Below is a small trained network, with its code and all its weights. Each question gives an input and a class and asks what happens when units are switched off, that is, made to give their printed mean instead of their output.

import numpy as np


def w(rows, s, z=0):
    codes = np.array(rows[::2]) - 128.0
    scale = np.full(codes.shape[1], s)
    scale[-1] = z or s
    return codes * scale


def f(y):
    return y / 2 * (1 + np.tanh(0.7978845608 * (y + 0.044715 * y**3)))


def log_softmax(a):
    a = a - a.max(-1, keepdims=True)
    return a - np.log(np.exp(a).sum(-1, keepdims=True))


def net(x, mask):
    res = np.array(x, float).reshape(1, 7) / 4 @ E
    y = f(res @ A[0][:, :-1].T + A[0][:, -1])
    res = res + np.where(mask, y, B[0][:, -1]) @ B[0][:, :-1]
    return log_softmax(res[-1] @ U[:, :-1].T + U[:, -1])


A, B = {}, {}
E = w([
[128,128,128],'x0',
[93,136,247],'x1',
[128,128,128],'x2',
[142,239,119],'x3',
[128,128,128],'x4',
[128,128,128],'x5',
[217,119,178],'x6',
],0.014)
A[0] = w([
[144,252,126,170],'N1',
[163,147,119,118],'N2',
[139,221,128,166],'N3',
[196,123,105,138],'N4',
[135,135,188,131],'N5',
[95,109,138,169],'N6',
[82,145,150,130],'N7',
[168,124,222,87],'N8',
[76,126,37,169],'N9',
[124,90,97,169],'N10',
[48,143,169,142],'N11',
[199,129,123,154],'N12',
[192,117,108,147],'N13',
[117,174,105,145],'N14',
[109,114,83,137],'N15',
[83,145,151,137],'N16',
[72,122,153,167],'N17',
[115,1,131,248],'N18',
],0.018,0.012)
B[0] = w([
[149,170,24,210],'N1',
[167,110,76,144],'N2',
[130,176,24,190],'N3',
[206,70,94,166],'N4',
[86,204,137,166],'N5',
[59,75,155,159],'N6',
[70,108,41,153],'N7',
[121,240,214,182],'N8',
[132,248,254,198],'N9',
[132,129,196,167],'N10',
[61,85,53,179],'N11',
[193,111,110,170],'N12',
[202,42,130,167],'N13',
[141,168,110,157],'N14',
[132,149,168,158],'N15',
[59,117,49,155],'N16',
[77,87,131,171],'N17',
[113,81,207,250],'N18',
],0.0095,0.024)
U = w([
[104,166,243,222],'0',
[131,255,121,190],'1',
[196,12,152,75],'2',
[204,94,44,80],'3',
[34,44,125,126],'4',
[57,133,32,1],'5',
],0.0095,0.0046)

Each question gives the input, the list of numbers given to net, and the class t.
The units are the neurons (one row each of A and B). Each row of codes is followed by its name. A weight is (code - 128) times the scale printed after its matrix; where a second scale follows, it is the last column's (A, B and U).
mask holds one flag per neuron, in row order. A switched-off neuron (its flag False) gives its mean, the last column of its row in B, instead of its output. The means were averaged over made-up inputs and are rounded, as every weight is.
A unit's drop is (log p(t) with every unit on - log p(t) with that unit switched off) / (log p(t) with every unit on - log p(t) with every unit switched off).
The circuit of an input: a set's keep is (log p(t) with only the set's units on - log p(t) with every unit switched off) / (log p(t) with every unit on - log p(t) with every unit switched off). Starting from the 12 units with the biggest drops (on a tie, the unit counted first), units are removed one at a time, each time the one whose removal leaves the highest keep (on an exact tie, the one counted first), for as long as the keep stays at least 0.8.
circuit, biggest first: the units of the circuit, biggest drop first
k most important neurons: the k neurons with the biggest drops, biggest first
drop of u: that unit's drop, to one decimal
input [3,-6,-2,-8,6,3,0], class 0: circuit, biggest first	N9
input [8,-6,-7,7,-5,6,1], class 3: circuit, biggest first	N8, N4
input [-3,0,-6,8,7,5,2], class 3: circuit, biggest first	N9, N8
input [7,-5,-1,3,6,-2,1], class 3: 3 most important neurons	N8, N4, N13
input [0,8,-5,-7,0,-7,-1], class 4: 2 most important neurons	N11, N9
input [-1,-2,-8,-2,2,4,1], class 2: 3 most important neurons	N8, N9, N5
input [-6,-6,6,-6,-2,0,1], class 2: 3 most important neurons	N8, N13, N4
input [7,1,3,1,-2,-3,-6], class 5: 3 most important neurons	N18, N8, N11
input [-6,3,-6,2,-6,3,8], class 1: 2 most important neurons	N8, N18
input [0,-2,5,0,-5,2,2], class 2: 2 most important neurons	N1, N3
input [5,7,-8,3,6,7,1], class 1: 2 most important neurons	N8, N5
input [8,4,-1,8,3,1,-7], class 5: drop of N8	0.0
input [7,1,3,1,2,3,-2], class 5: drop of N9	0.2
input [-4,-2,3,1,-3,-6,2], class 3: most important neuron	N18
input [6,5,-5,1,-5,1,-5], class 5: drop of N18	0.3
input [7,1,-4,3,8,7,-3], class 5: drop of N8	0.3
